Where the symbols take the states:
gd § dl
gd $ tt
gd % bn
gd ^ rn
gd ~ jh
gd ! lg
gd * bd
fs § zp
fs $ qd
fs % cq
fs ^ fq
fs ~ nz
fs ! mj
fs * jm
tq § sd
tq $ gg
tq % gn
tq ^ zn
tq ~ lg
tq ! jh
tq * fb
qc § bn
qc $ zs
qc % dl
qc ^ rh
qc ~ tn
qc ! dr
qc * sf
sd § tq
sd $ ql
sd % fg
sd ^ sq
sd ~ jd
sd ! bf
sd * ch
zl § jp
zl $ gn
zl % gg
zl ^ nb
zl ~ pj
zl ! nr
zl * sb
th § pm
th $ jd
th % qb
th ^ bt
th ~ ql
th ! lm
th * rc
br § mt
br $ dp
br % zz
br ^ mn
br ~ bd
br ! fb
br * jh
sz § ht
sz $ td
sz % lp
sz ^ mj
sz ~ sb
sz ! fq
sz * pj
tj § fz
tj % bq
tj ^ ch
tj ~ rj
tj * sq
jj § rn
jj $ fr
jj % rh
jj ^ dl
jj ~ mq
jj ! gt
jj * zj
mt § br
mt % cp
mt ~ jt
mt ! ch
mt * bf
lg § jd
lg $ pm
lg % sc
lg ^ qn
lg ~ tq
lg ! gd
lg * tm
mb § nq
mb $ bq
mb ^ zm
mb ~ dn
mb * ct
dc § lh
dc $ zb
dc % tc
dc ^ zf
dc ~ qr
dc ! lf
dc * cr
mr § fh
mr $ fb
mr % sb
mr ^ hl
mr ~ lp
mr ! dp
mr * gg
zs § zq
zs $ qc
zs % lm
zs ^ lb
zs ~ jb
zs ! qb
zs * gp
zn § sq
zn $ bh
zn % lf
zn ^ tq
zn ~ qn
zn ! tc
zn * fz
pm § th
pm $ lg
pm % pj
pm ^ cg
pm ~ gg
pm ! tt
pm * lp
sf § dh
sf $ gp
sf % jt
sf ^ ng
sf ~ cp
sf ! tp
sf * qc
sq § zn
sq $ bz
sq % pb
sq ^ sd
sq ~ gt
sq ! mq
sq * tj
gg § ql
gg $ tq
gg % zl
gg ^ bh
gg ~ pm
gg ! ml
gg * mr
dj § hh
dj $ nf
dj % gt
dj ^ dr
dj ~ pb
dj ! rh
dj * fc
sb § zm
sb $ hg
sb % mr
sb ^ nq
sb ~ sz
sb ! fm
sb * zl
mj § dn
mj $ md
mj % ph
mj ^ sz
mj ~ nq
mj ! fs
mj * tz
zf § tn
zf $ nr
zf % jh
zf ^ dc
zf ~ bn
zf ! gn
zf * zz
jd § lg
jd $ th
jd % dr
jd ^ gt
jd ~ sd
jd ! dl
jd * nm
fc § md
fc $ dn
fc % rj
fc ^ tp
fc ~ bq
fc ! ng
fc * dj
ng § qd
ng $ zp
ng % zj
ng ^ sf
ng ~ zg
ng ! fc
ng * rh
rn § jj
rn $ nt
rn % qr
rn ^ gd
rn ~ tc
rn ! qn
rn * hd
ph § pf
ph $ cj
ph % mj
ph ^ lp
ph ~ hl
ph ! cq
ph * cg
jp § zl
jp $ fg
jp % ql
jp ^ ct
jp ~ qb
jp ! jb
jp * zm
tp § td
tp $ ht
tp % nm
tp ^ fc
tp ~ zt
tp ! sf
tp * dr
jm § lb
jm $ qr
jm % nt
jm ^ zq
jm ~ zb
jm ! tz
jm * fs
dl § gd
dl $ lm
dl % qc
dl ^ jj
dl ~ bf
dl ! jd
dl * jt
ht § sz
ht $ tp
ht % rc
ht ^ dn
ht ~ zm
ht ! gp
ht * qb
hg § zt
hg $ sb
hg % fb
hg ^ pz
hg ~ td
hg ! zz
hg * gn
bz § bh
bz $ sq
bz % ct
bz ^ ql
bz ~ bt
tm § nm
tm $ lp
tm % td
tm ^ cj
tm ~ fb
tm ! bd
tm * lg
fh § mr
fh $ ch
fh % zm
fh ~ rc
fh * ql
bn § qc
bn $ zq
bn % gd
bn ^ qr
bn ~ zf
bn ! sc
bn * dh
mn % cr
mn ^ br
mn ~ hd
mn ! fz
mn * tc
gt § qn
gt $ bt
gt % dj
gt ^ jd
gt ~ sq
gt ! jj
gt * rj
bd § jt
bd $ rq
bd % dh
bd ^ hd
bd ~ br
bd ! tm
bd * gd
fb § ch
fb $ mr
fb % hg
fb ^ fz
fb ~ tm
fb ! br
fb * tq
jt § bd
jt $ qs
jt % sf
jt ^ zj
jt ~ mt
jt ! nm
jt * dl
cp § zz
cp $ fp
cp % mt
cp ^ zg
cp ~ sf
cp ! zt
cp * tn
tt § lm
tt $ gd
tt % zq
tt ^ nt
tt ~ ml
tt ! pm
tt * rq
fp § fm
fp $ cp
fp ~ gp
fp ! zm
fp * jb
ch § fb
ch $ fh
ch % zt
ch ^ tj
ch ~ nm
ch ! mt
ch * sd
mq § tc
mq % lh
mq ^ bf
mq ~ jj
mq ! sq
nr § jb
nr $ zf
nr % ml
nr ^ zb
nr ~ zq
nr ! zl
nr * fm
zj § hd
zj % ng
zj ^ jt
zj ! rj
zj * jj
dn § mj
dn $ fc
dn % pf
dn ^ ht
dn ~ mb
dn ! zp
dn * nf
nb § ct
nb $ lf
nb % bh
nb ^ zl
nb ~ tz
nb ! zb
nb * nq
qs § rq
qs $ jt
qs % gp
qs ! rc
qs * lm
pb § lf
pb $ ct
pb % sq
pb ^ fg
pb ~ dj
pb ! lh
pb * bq
rj § cj
rj $ pf
rj % fc
rj ^ nm
rj ~ tj
rj ! zj
rj * gt
bq § pz
bq $ mb
bq % tj
bq ^ zt
bq ~ fc
bq ! zg
bq * pb
pf § ph
pf $ rj
pf % dn
pf ^ rc
pf * bt
fz § tj
fz $ hl
fz % pz
fz ^ fb
fz ~ cj
fz ! mn
fz * zn
qn § gt
qn $ cg
qn % hh
qn ^ lg
qn ~ zn
qn ! rn
qn * cj
lb § jm
lb $ rh
lb % fr
lb ^ zs
lb ~ zd
lb ! nf
lb * zp
gp § fq
gp $ sf
gp % qs
gp ^ zp
gp ~ fp
gp ! ht
gp * zs
tn § zf
tn $ jb
tn % bf
tn ^ lh
tn ~ qc
tn ! fg
tn * cp
fq § gp
fq $ dh
fq % rq
fq ^ fs
fq ~ fm
fq ! sz
fq * zq
hh § dj
hh $ tz
hh % qn
hh ^ sc
hh ~ lf
hh ! qr
hh * md
nf § tz
nf $ dj
nf % bt
nf ^ qb
nf ~ ct
nf ! lb
nf * dn
ct § nb
ct $ pb
ct % bz
ct ^ jp
ct ~ nf
ct ! zd
ct * mb
lh § dc
lh $ zd
lh % mq
lh ^ tn
lh ~ rh
lh ! pb
lh * zg
gn § fg
gn $ zl
gn % tq
gn ^ lf
gn ~ sc
gn ! zf
gn * hg
zt § hg
zt $ zm
zt % ch
zt ^ bq
zt ~ tp
zt ! cp
zt * fg
dr § sc
dr $ qb
dr % jd
dr ^ dj
dr ~ fg
dr ! qc
dr * tp
pz § bq
pz $ nq
pz % fz
pz ^ hg
pz ~ md
pz ! cr
pz * lf
cr § zg
cr $ nz
cr % mn
cr ^ zz
cr ~ qd
cr ! pz
cr * dc
lm § tt
lm $ dl
lm % zs
lm ^ fr
lm ~ qj
lm ! th
lm * qs
qd § ng
qd $ fs
qd % hd
qd ^ dh
qd ~ cr
qd ! md
qd * qr
nm § tm
nm $ rc
nm % tp
nm ^ rj
nm ~ ch
nm ! jt
nm * jd
qj § ml
qj $ bf
qj % jb
qj ~ lm
qj ! ql
rq § qs
rq $ bd
rq % fq
rq ^ cq
rq ~ dp
rq ! lp
rq * tt
dh § sf
dh $ fq
dh % bd
dh ^ qd
dh ~ zz
dh ! td
dh * bn
tc § mq
tc $ rm
tc % dc
tc ^ jh
tc ~ rn
tc ! zn
tc * mn
cg § bt
cg $ qn
cg % tz
cg ^ pm
cg ~ bh
cg ! nt
cg * ph
lp § rc
lp $ tm
lp % sz
lp ^ ph
lp ~ mr
lp ! rq
lp * pm
zz § cp
zz $ fm
zz % br
zz ^ cr
zz ~ dh
zz ! hg
zz * zf
bt § cg
bt $ gt
bt % nf
bt ^ th
bt ~ bz
bt ! fr
bt * pf
zb § zd
zb $ dc
zb % rm
zb ^ nr
zb ~ jm
zb ! nb
zb * nz
zp § fs
zp $ ng
zp ^ gp
zp ! dn
zp * lb
zg § cr
zg ^ cp
zg ~ ng
zg ! bq
zg * lh
jh § bf
jh $ ml
jh % zf
jh ^ tc
jh ~ gd
jh ! tq
jh * br
rh § qr
rh $ lb
rh % jj
rh ^ qc
rh ~ lh
rh ! dj
rh * ng
nz $ cr
nz ^ fm
nz ~ fs
nz ! nq
nz * zb
bf § jh
bf $ qj
bf % tn
bf ^ mq
bf ~ dl
bf ! sd
bf * mt
fg § gn
fg $ jp
fg % sd
fg ^ pb
fg ~ dr
fg ! tn
fg * zt
cq $ hd
cq % fs
cq ^ rq
cq ! ph
cq * nt
cj § rj
cj $ ph
cj % md
cj ^ tm
cj ~ fz
cj ! hd
cj * qn
rm $ tc
rm % zb
rm ^ ml
rm ~ nt
rm ! bh
zm § sb
zm $ zt
zm % fh
zm ^ mb
zm ~ ht
zm ! fp
zm * jp
ql § gg
ql $ sd
ql % jp
ql ^ bz
ql ~ th
ql ! qj
ql * fh
jb § nr
jb $ tn
jb % qj
jb ^ zd
jb ~ zs
jb ! jp
jb * fp
lf § pb
lf $ nb
lf % zn
lf ^ gn
lf ~ hh
lf ! dc
lf * pz
nt § fr
nt $ rn
nt % jm
nt ^ tt
nt ~ rm
nt ! cg
nt * cq
zd § zb
zd $ lh
zd ^ jb
zd ~ lb
zd ! ct
pj § qb
pj $ sc
pj % pm
pj ^ tz
pj ~ zl
pj ! zq
pj * sz
qr § rh
qr $ jm
qr % rn
qr ^ bn
qr ~ dc
qr ! hh
qr * qd
fr § nt
fr $ jj
fr % lb
fr ^ lm
fr ! bt
md § fc
md $ mj
md % cj
md ^ td
md ~ pz
md ! qd
md * hh
fm § fp
fm $ zz
fm % dp
fm ^ nz
fm ~ fq
fm ! sb
fm * nr
sc § dr
sc $ pj
sc % lg
sc ^ hh
sc ~ gn
sc ! bn
sc * td
ml § qj
ml $ jh
ml % nr
ml ^ rm
ml ~ tt
ml ! gg
ml * dp
zq § zs
zq $ bn
zq % tt
zq ^ jm
zq ~ nr
zq ! pj
zq * fq
hl $ fz
hl % nq
hl ^ mr
hl ~ ph
hl * bh
rc § lp
rc $ nm
rc % ht
rc ^ pf
rc ~ fh
rc ! qs
rc * th
qb § pj
qb $ dr
qb % th
qb ^ nf
qb ~ jp
qb ! zs
qb * ht
bh § bz
bh $ zn
bh % nb
bh ^ gg
bh ~ cg
bh ! rm
bh * hl
td § tp
td $ sz
td % tm
td ^ md
td ~ hg
td ! dh
td * sc
hd § zj
hd $ cq
hd % qd
hd ^ bd
hd ~ mn
hd ! cj
hd * rn
dp $ br
dp % fm
dp ~ rq
dp ! mr
dp * ml
nq § mb
nq $ pz
nq % hl
nq ^ sb
nq ~ mj
nq ! nz
nq * nb
tz § nf
tz $ hh
tz % cg
tz ^ pj
tz ~ nb
tz ! jm
tz * mj

In the rows, 58 means zero.

The rows follow the links: the fewer symbols apart two states are, the more alike their rows tend to be.

Each row is also shifted at random along 8 hidden directions that mean nothing.

Name the state of each row.
(77, 61, 58, 60, 69, 58, 59, 55, 50, 64, 66, 52, 63, 59, 66, 59, 68, 58, 48, 57, 56, 65, 51, 62, 57, 59, 56, 62, 65, 65, 55, 65, 61, 49, 58, 55, 62, 69, 68, 55, 68, 41, 56, 73, 65, 43, 72, 57, 48)
state: qc
(52, 57, 57, 58, 70, 60, 63, 60, 61, 55, 72, 63, 53, 62, 54, 57, 67, 51, 56, 55, 63, 60, 57, 67, 60, 61, 50, 51, 61, 65, 59, 54, 53, 63, 53, 72, 58, 66, 69, 57, 62, 52, 53, 73, 60, 51, 71, 58, 49)
state: sd
(65, 49, 70, 69, 44, 41, 61, 53, 67, 67, 57, 39, 66, 57, 65, 48, 49, 60, 40, 57, 65, 49, 49, 55, 63, 57, 58, 56, 53, 62, 51, 65, 62, 54, 57, 53, 62, 56, 35, 73, 44, 67, 69, 53, 57, 57, 49, 60, 66)
state: zt
(71, 58, 65, 60, 60, 43, 66, 53, 57, 62, 61, 58, 63, 58, 65, 55, 49, 65, 64, 54, 65, 65, 61, 57, 67, 65, 59, 52, 68, 55, 67, 54, 68, 54, 62, 65, 68, 59, 52, 73, 58, 58, 69, 57, 71, 62, 53, 52, 62)
state: ht
(59, 59, 47, 50, 60, 51, 65, 61, 50, 50, 67, 49, 54, 66, 66, 55, 65, 52, 68, 53, 63, 56, 59, 52, 64, 53, 48, 64, 55, 53, 67, 46, 53, 56, 59, 68, 69, 66, 58, 64, 62, 58, 57, 66, 69, 56, 60, 44, 50)
state: zn
(55, 57, 61, 55, 55, 55, 68, 61, 57, 54, 60, 75, 59, 61, 50, 57, 50, 55, 62, 47, 66, 55, 64, 56, 68, 67, 63, 51, 56, 51, 70, 37, 52, 64, 61, 68, 61, 56, 52, 69, 54, 81, 50, 53, 50, 68, 50, 50, 62)
state: bz
(56, 62, 64, 64, 39, 70, 53, 57, 57, 53, 39, 60, 68, 60, 52, 66, 51, 63, 54, 67, 56, 42, 56, 62, 51, 54, 66, 55, 56, 59, 43, 63, 66, 54, 66, 52, 42, 56, 49, 39, 57, 58, 59, 48, 41, 62, 43, 68, 49)
state: qr
(49, 61, 56, 53, 69, 55, 53, 66, 54, 46, 62, 55, 54, 57, 71, 66, 70, 58, 78, 53, 55, 55, 55, 58, 62, 49, 53, 60, 61, 54, 74, 53, 49, 52, 57, 49, 60, 51, 54, 54, 55, 48, 60, 58, 65, 62, 59, 53, 55)
state: ng
(81, 60, 45, 59, 65, 59, 53, 56, 55, 50, 57, 57, 51, 49, 56, 63, 58, 70, 75, 67, 53, 56, 57, 51, 55, 44, 59, 59, 57, 52, 67, 59, 62, 49, 56, 53, 51, 50, 62, 48, 57, 52, 73, 50, 66, 65, 51, 53, 64)
state: qd
(77, 54, 46, 54, 56, 51, 61, 59, 56, 59, 66, 43, 48, 65, 69, 52, 64, 59, 71, 58, 64, 62, 55, 52, 62, 63, 45, 70, 53, 60, 58, 61, 56, 53, 56, 67, 74, 64, 62, 64, 62, 60, 67, 59, 81, 50, 62, 51, 55)
state: gg
(48, 74, 71, 56, 54, 45, 67, 71, 57, 46, 59, 62, 75, 64, 60, 70, 59, 49, 58, 52, 60, 51, 63, 60, 67, 56, 57, 47, 67, 53, 68, 41, 50, 52, 62, 63, 58, 57, 43, 61, 56, 56, 51, 58, 51, 70, 58, 53, 46)
state: jj
(48, 61, 63, 53, 49, 51, 55, 55, 70, 52, 61, 37, 56, 60, 66, 55, 60, 58, 59, 62, 59, 43, 58, 56, 63, 56, 52, 62, 50, 61, 48, 71, 62, 55, 62, 58, 56, 62, 57, 63, 54, 55, 65, 49, 61, 62, 61, 54, 52)
state: cj
(76, 60, 47, 54, 71, 56, 54, 61, 38, 68, 63, 75, 61, 53, 67, 60, 56, 65, 66, 47, 53, 79, 63, 52, 58, 62, 65, 58, 71, 56, 72, 33, 53, 52, 54, 50, 70, 52, 54, 63, 64, 66, 55, 69, 54, 55, 54, 55, 66)
state: zs
(59, 57, 44, 62, 63, 54, 57, 57, 50, 62, 61, 62, 54, 59, 65, 58, 61, 61, 56, 53, 56, 69, 55, 59, 57, 55, 54, 58, 61, 53, 65, 48, 55, 54, 52, 60, 71, 54, 59, 61, 57, 52, 58, 71, 66, 55, 63, 56, 66)
state: zz
(28, 58, 68, 55, 49, 46, 73, 55, 71, 49, 61, 60, 73, 69, 48, 62, 42, 55, 61, 59, 62, 47, 65, 50, 71, 60, 66, 57, 58, 51, 66, 59, 58, 54, 55, 73, 53, 57, 65, 66, 58, 75, 75, 42, 63, 68, 49, 47, 55)
state: zj
(50, 55, 73, 50, 61, 54, 52, 68, 67, 56, 56, 57, 60, 61, 60, 63, 53, 53, 53, 55, 64, 57, 68, 55, 55, 70, 62, 60, 52, 57, 56, 59, 56, 64, 58, 53, 55, 54, 55, 68, 53, 67, 49, 56, 45, 58, 58, 68, 62)
state: pm
(60, 66, 54, 56, 66, 68, 62, 55, 63, 53, 66, 75, 49, 57, 43, 58, 59, 56, 55, 65, 54, 61, 59, 68, 55, 50, 62, 47, 63, 52, 62, 52, 56, 61, 54, 73, 48, 55, 76, 50, 61, 46, 53, 63, 56, 62, 72, 58, 61)
state: mn
(62, 48, 44, 52, 81, 63, 55, 45, 55, 65, 73, 62, 59, 54, 56, 57, 46, 62, 55, 50, 57, 71, 62, 48, 54, 63, 66, 68, 60, 54, 62, 65, 65, 50, 50, 67, 71, 63, 85, 63, 67, 71, 66, 76, 76, 44, 60, 49, 64)
state: bn
(53, 53, 51, 61, 61, 75, 47, 47, 62, 66, 55, 59, 53, 45, 57, 50, 61, 54, 40, 62, 55, 65, 47, 65, 53, 55, 59, 53, 51, 63, 50, 58, 64, 62, 56, 49, 54, 58, 61, 54, 53, 47, 48, 69, 45, 49, 66, 62, 67)
state: pz
(36, 52, 75, 56, 59, 48, 58, 64, 71, 47, 53, 55, 60, 64, 56, 67, 55, 53, 65, 55, 56, 55, 60, 58, 60, 61, 60, 62, 60, 60, 66, 72, 55, 55, 54, 58, 57, 51, 58, 59, 56, 55, 72, 46, 64, 60, 55, 65, 60)
state: gp
(16, 47, 42, 58, 48, 70, 54, 51, 59, 71, 55, 56, 47, 59, 53, 43, 51, 57, 57, 62, 60, 58, 53, 47, 58, 61, 59, 75, 51, 62, 42, 59, 63, 66, 61, 61, 65, 62, 68, 60, 62, 82, 59, 60, 60, 53, 49, 52, 62)
state: hl
(72, 54, 45, 60, 70, 64, 49, 43, 64, 64, 65, 59, 54, 40, 54, 53, 54, 66, 63, 61, 52, 55, 57, 52, 55, 52, 62, 57, 56, 57, 51, 66, 63, 65, 58, 48, 48, 58, 71, 59, 56, 69, 63, 53, 53, 64, 57, 56, 70)
state: rj
(28, 47, 61, 57, 63, 72, 53, 55, 70, 49, 61, 43, 47, 57, 54, 55, 68, 54, 51, 59, 56, 54, 51, 67, 48, 61, 44, 67, 49, 69, 44, 85, 63, 64, 53, 58, 57, 65, 69, 46, 61, 37, 60, 63, 62, 41, 73, 69, 53)
state: hg
(44, 51, 56, 65, 59, 58, 55, 69, 52, 64, 56, 53, 62, 63, 73, 62, 66, 55, 56, 47, 56, 61, 57, 53, 58, 58, 57, 67, 56, 61, 63, 53, 50, 51, 51, 48, 72, 51, 46, 62, 53, 68, 56, 64, 54, 49, 57, 62, 61)
state: tn
(65, 62, 65, 54, 59, 46, 65, 66, 72, 54, 70, 32, 57, 69, 70, 61, 67, 56, 53, 67, 58, 55, 55, 57, 57, 48, 41, 66, 55, 59, 53, 75, 54, 53, 50, 62, 61, 54, 56, 66, 53, 39, 66, 54, 84, 54, 75, 53, 53)
state: br
(31, 52, 63, 58, 44, 56, 61, 57, 50, 55, 52, 58, 68, 64, 61, 63, 51, 57, 52, 55, 67, 52, 64, 61, 52, 66, 57, 59, 61, 57, 51, 55, 65, 54, 66, 64, 58, 68, 49, 57, 62, 63, 58, 61, 56, 54, 47, 63, 48)
state: sc
(51, 66, 68, 39, 70, 41, 61, 66, 62, 42, 66, 55, 56, 62, 70, 62, 62, 53, 65, 54, 59, 63, 60, 59, 70, 54, 56, 55, 65, 44, 84, 46, 49, 47, 50, 57, 67, 52, 55, 71, 49, 42, 55, 55, 74, 66, 69, 47, 54)
state: fs
(18, 46, 59, 53, 48, 56, 52, 67, 47, 60, 47, 57, 60, 70, 66, 67, 52, 57, 70, 48, 65, 53, 63, 43, 53, 66, 63, 78, 57, 56, 58, 58, 54, 53, 57, 51, 72, 52, 49, 58, 60, 81, 63, 51, 61, 57, 40, 61, 57)
state: zq
(58, 58, 64, 56, 60, 54, 58, 54, 67, 68, 61, 57, 65, 59, 59, 55, 58, 50, 49, 52, 55, 58, 56, 55, 64, 63, 64, 60, 55, 59, 57, 62, 56, 52, 61, 51, 56, 59, 66, 66, 59, 68, 55, 61, 52, 58, 65, 55, 57)
state: fr
(35, 59, 54, 44, 60, 50, 68, 58, 60, 47, 63, 57, 52, 60, 58, 59, 57, 60, 73, 59, 64, 56, 63, 51, 62, 65, 56, 62, 63, 53, 66, 56, 59, 55, 60, 69, 61, 57, 65, 64, 67, 62, 62, 49, 73, 66, 51, 42, 51)
state: ph
(72, 41, 46, 59, 71, 64, 56, 37, 67, 66, 73, 44, 51, 52, 56, 50, 60, 49, 55, 55, 59, 56, 43, 49, 61, 54, 57, 69, 47, 62, 48, 72, 65, 54, 52, 59, 58, 66, 81, 60, 59, 63, 65, 69, 72, 44, 64, 48, 61)
state: pb
(31, 57, 59, 46, 62, 56, 50, 70, 60, 54, 58, 64, 61, 59, 62, 69, 55, 48, 63, 48, 53, 51, 67, 48, 61, 58, 66, 62, 51, 51, 61, 50, 48, 61, 55, 49, 53, 54, 58, 65, 51, 75, 51, 53, 42, 63, 53, 59, 60)
state: rn
(35, 60, 72, 51, 56, 50, 74, 54, 61, 49, 65, 68, 74, 72, 48, 62, 55, 42, 46, 49, 65, 52, 52, 64, 69, 61, 64, 48, 61, 54, 68, 47, 52, 50, 55, 78, 66, 62, 60, 64, 60, 59, 51, 65, 59, 57, 64, 51, 47)
state: lh
(54, 51, 59, 58, 59, 69, 52, 53, 57, 59, 56, 61, 56, 53, 61, 52, 60, 57, 58, 51, 58, 58, 52, 54, 58, 60, 64, 61, 60, 64, 55, 58, 63, 56, 65, 54, 58, 61, 67, 51, 60, 60, 51, 64, 45, 55, 55, 61, 55)
state: nf

From each start, follow one symbol. Which state do you reach?
Answer with the state's name.
(69, 63, 56, 61, 61, 51, 58, 60, 64, 60, 62, 46, 55, 56, 61, 60, 59, 66, 56, 67, 55, 60, 63, 59, 54, 51, 57, 61, 57, 61, 54, 71, 60, 56, 59, 56, 52, 57, 65, 59, 58, 52, 65, 61, 64, 61, 67, 62, 60)
! tm
(59, 60, 43, 57, 68, 67, 50, 56, 41, 67, 63, 72, 59, 47, 65, 56, 60, 57, 60, 50, 53, 67, 52, 51, 58, 55, 66, 62, 61, 54, 66, 38, 54, 49, 61, 50, 67, 56, 63, 59, 61, 67, 51, 77, 49, 55, 57, 50, 63)
$ lb
(64, 65, 50, 63, 51, 58, 54, 68, 39, 64, 48, 69, 65, 54, 60, 65, 56, 66, 62, 58, 57, 57, 69, 54, 51, 53, 64, 63, 62, 54, 52, 51, 58, 62, 61, 54, 53, 57, 52, 48, 64, 68, 58, 57, 49, 65, 45, 63, 58)
~ jh
(45, 49, 51, 50, 57, 58, 57, 55, 47, 58, 53, 66, 57, 63, 54, 58, 47, 60, 64, 52, 66, 65, 64, 55, 58, 69, 64, 64, 61, 54, 61, 55, 64, 60, 58, 67, 67, 63, 66, 59, 65, 75, 62, 59, 61, 52, 44, 56, 58)
~ zl
(46, 47, 65, 59, 64, 53, 60, 58, 62, 58, 64, 53, 62, 63, 61, 58, 55, 48, 52, 47, 61, 53, 52, 51, 60, 61, 58, 61, 51, 63, 54, 62, 59, 59, 52, 55, 67, 60, 52, 66, 51, 64, 59, 61, 58, 47, 58, 62, 58)
§ gn
(39, 60, 67, 40, 50, 47, 67, 58, 57, 46, 53, 60, 68, 68, 54, 58, 50, 50, 59, 53, 72, 55, 61, 58, 69, 70, 59, 57, 60, 49, 66, 47, 61, 53, 63, 69, 65, 61, 55, 63, 57, 64, 55, 56, 62, 61, 49, 52, 48)
% cg
(31, 59, 73, 54, 41, 34, 61, 80, 54, 57, 51, 49, 67, 74, 79, 65, 56, 55, 66, 45, 66, 53, 72, 46, 64, 64, 60, 72, 58, 53, 63, 44, 46, 56, 56, 50, 76, 53, 32, 76, 52, 78, 57, 45, 55, 65, 46, 54, 55)
^ nt
(69, 44, 51, 46, 71, 63, 59, 40, 68, 64, 69, 51, 52, 57, 49, 49, 51, 56, 52, 55, 63, 63, 52, 53, 58, 69, 58, 65, 51, 61, 52, 73, 68, 61, 50, 75, 67, 63, 81, 67, 65, 66, 68, 63, 83, 43, 64, 52, 63)
~ pj
(47, 69, 71, 58, 47, 56, 55, 71, 61, 49, 50, 61, 52, 67, 51, 69, 63, 61, 64, 70, 57, 54, 65, 66, 53, 57, 57, 54, 65, 63, 54, 68, 59, 67, 60, 60, 40, 56, 56, 46, 59, 44, 60, 43, 53, 65, 62, 69, 51)
* tt
(52, 56, 62, 54, 67, 54, 62, 54, 60, 54, 67, 61, 62, 58, 57, 58, 62, 55, 61, 54, 58, 52, 63, 57, 66, 61, 59, 58, 57, 58, 62, 52, 56, 54, 60, 64, 54, 66, 69, 64, 60, 65, 55, 61, 53, 60, 63, 52, 51)
^ jd
(46, 56, 32, 68, 47, 60, 53, 62, 32, 73, 50, 69, 53, 53, 68, 55, 58, 71, 64, 59, 64, 64, 68, 53, 52, 53, 54, 61, 60, 56, 53, 35, 56, 62, 70, 56, 68, 57, 39, 54, 60, 73, 55, 63, 55, 60, 43, 61, 65)
^ fz
(70, 62, 52, 60, 51, 69, 62, 52, 51, 68, 61, 74, 59, 54, 45, 56, 49, 56, 40, 67, 60, 59, 59, 71, 52, 61, 60, 42, 64, 59, 46, 55, 68, 67, 60, 73, 49, 66, 66, 50, 65, 54, 49, 71, 55, 50, 65, 67, 56)
$ gg
(67, 53, 58, 55, 59, 57, 58, 55, 66, 52, 61, 61, 59, 55, 48, 60, 53, 58, 77, 61, 56, 42, 61, 51, 62, 61, 62, 60, 52, 59, 55, 70, 61, 62, 64, 59, 45, 56, 64, 54, 60, 72, 66, 42, 53, 66, 52, 57, 57)
% nf
(89, 60, 65, 55, 83, 57, 57, 51, 74, 55, 75, 50, 44, 49, 58, 56, 68, 62, 62, 63, 51, 60, 59, 61, 54, 62, 50, 54, 58, 65, 58, 83, 57, 60, 55, 53, 48, 64, 72, 64, 59, 39, 62, 54, 66, 54, 79, 59, 64)
* th
(48, 54, 52, 52, 54, 59, 52, 57, 49, 51, 53, 65, 51, 53, 54, 56, 56, 61, 70, 62, 59, 57, 62, 57, 58, 57, 59, 60, 61, 56, 64, 56, 65, 57, 64, 60, 58, 58, 64, 48, 62, 58, 63, 51, 61, 63, 46, 55, 58)
% ph
(46, 47, 53, 61, 64, 62, 47, 56, 61, 53, 57, 53, 56, 50, 55, 65, 58, 67, 73, 57, 55, 52, 59, 55, 53, 56, 54, 63, 53, 65, 56, 75, 66, 60, 56, 53, 54, 57, 61, 50, 58, 60, 71, 50, 56, 53, 46, 67, 59)
! sf
(66, 54, 45, 53, 70, 67, 59, 53, 53, 52, 64, 77, 55, 54, 51, 60, 55, 57, 62, 51, 58, 64, 56, 52, 59, 53, 66, 59, 57, 45, 72, 43, 58, 56, 49, 68, 64, 55, 71, 57, 58, 64, 56, 66, 62, 58, 59, 50, 64)
^ zf
(52, 54, 60, 63, 51, 53, 56, 65, 66, 51, 50, 45, 61, 57, 64, 58, 66, 59, 74, 61, 58, 46, 49, 51, 59, 48, 46, 58, 51, 58, 58, 59, 56, 59, 57, 45, 53, 49, 32, 53, 48, 57, 66, 46, 57, 64, 47, 58, 61)
§ pz
